Below is a small trained network, with its code and all its weights. Each question gives an input and a class and asks what happens when units are switched off, that is, made to give their printed mean instead of their output.

import numpy as np


def w(rows, s, z=0):
    codes = np.array(rows[::2]) - 128.0
    scale = np.full(codes.shape[1], s)
    scale[-1] = z or s
    return codes * scale


def f(y):
    return np.maximum(y, 0)


def log_softmax(a):
    a = a - a.max(-1, keepdims=True)
    return a - np.log(np.exp(a).sum(-1, keepdims=True))


def net(x, mask):
    res = np.array(x, float).reshape(1, 5) / 4 @ E
    y = f(res @ A[0][:, :-1].T + A[0][:, -1])
    res = res + np.where(mask, y, B[0][:, -1]) @ B[0][:, :-1]
    return log_softmax(res[-1] @ U[:, :-1].T + U[:, -1])


A, B = {}, {}
E = w([
[17,14,70,33,117,197],'x0',
[126,139,144,133,143,122],'x1',
[166,207,18,36,218,202],'x2',
[202,54,211,134,255,213],'x3',
[150,130,148,120,106,148],'x4',
],0.0069)
A[0] = w([
[221,227,142,166,128,77,160],'N1',
[216,151,112,168,128,90,147],'N2',
[194,166,123,199,136,148,141],'N3',
[56,85,133,29,127,190,253],'N4',
[158,254,25,79,186,182,167],'N5',
[165,34,217,141,157,155,189],'N6',
[74,62,200,204,88,61,136],'N7',
[189,61,192,97,239,181,211],'N8',
[122,152,63,129,173,151,100],'N9',
[65,180,81,133,28,100,190],'N10',
],0.0083,0.002)
B[0] = w([
[68,70,145,166,95,107,216],'N1',
[86,79,175,210,94,135,181],'N2',
[128,77,148,164,122,99,178],'N3',
[104,101,166,191,24,65,246],'N4',
[137,142,160,141,22,169,249],'N5',
[186,176,105,119,114,86,225],'N6',
[155,204,118,168,65,254,229],'N7',
[180,161,147,120,89,68,255],'N8',
[136,159,129,181,70,174,174],'N9',
[171,181,128,117,117,54,223],'N10',
],0.0078,0.0093)
U = w([
[158,176,153,163,113,244,82],'0',
[140,114,164,140,125,103,241],'1',
[94,21,181,164,120,79,107],'2',
[179,124,94,169,136,110,226],'3',
[188,192,148,114,145,43,55],'4',
[121,86,124,139,189,192,89],'5',
[97,63,87,86,254,140,1],'6',
],0.0091,0.0043)

Each question gives the input, the list of numbers given to net, and the class t.
The units are the neurons (one row each of A and B). Each row of codes is followed by its name. A weight is (code - 128) times the scale printed after its matrix; where a second scale follows, it is the last column's (A, B and U).
mask holds one flag per neuron, in row order. A switched-off neuron (its flag False) gives its mean, the last column of its row in B, instead of its output. The means were averaged over made-up inputs and are rounded, as every weight is.
A unit's drop is (log p(t) with every unit on - log p(t) with that unit switched off) / (log p(t) with every unit on - log p(t) with every unit switched off).
The circuit of an input: a set's keep is (log p(t) with only the set's units on - log p(t) with every unit switched off) / (log p(t) with every unit on - log p(t) with every unit switched off). Starting from all 10 units, units are removed one at a time, each time the one whose removal leaves the highest keep (on an exact tie, the one counted first), for as long as the keep stays at least 0.8.
units of the circuit, in order: the units of the circuit, biggest drop first
unit that matters most: the unit with the biggest drop
top k neurons: the k neurons with the biggest drops, biggest first
drop of u: that unit's drop, to one decimal
input [-7,4,4,4,6], class 2: unit that matters most -> N1
input [-8,6,-6,-6,3], class 2: top 3 neurons -> N1; N2; N3
input [5,0,3,7,-3], class 4: top 2 neurons -> N8; N6
input [8,-2,5,7,4], class 2: top 3 neurons -> N4; N7; N10
input [8,1,3,2,1], class 2: top 2 neurons -> N4; N7
input [-1,-4,-2,8,3], class 4: units of the circuit, in order -> N8; N6
input [-8,-4,-5,3,2], class 2: top 2 neurons -> N1; N2
input [6,-2,-2,-7,-4], class 4: top 3 neurons -> N10; N1; N2
input [5,7,-5,8,4], class 4: top 2 neurons -> N6; N8
input [-6,-3,3,2,5], class 2: units of the circuit, in order -> N1; N7; N2
input [7,7,-4,8,2], class 4: units of the circuit, in order -> N6; N8
input [-8,-2,-1,0,8], class 2: units of the circuit, in order -> N1; N2
input [3,-6,-6,-8,7], class 4: top 2 neurons -> N10; N5
input [5,-4,4,1,4], class 2: top 2 neurons -> N7; N4
input [2,-7,-1,-8,1], class 4: unit that matters most -> N10
input [-6,5,-7,3,-3], class 0: top 3 neurons -> N7; N4; N10
input [2,-7,-5,8,1], class 4: units of the circuit, in order -> N6; N8
input [-3,4,-7,7,-1], class 0: drop of N4 -> 0.2
input [8,-4,-8,-7,7], class 0: drop of N8 -> 0.1
input [3,-3,4,8,-2], class 4: unit that matters most -> N8
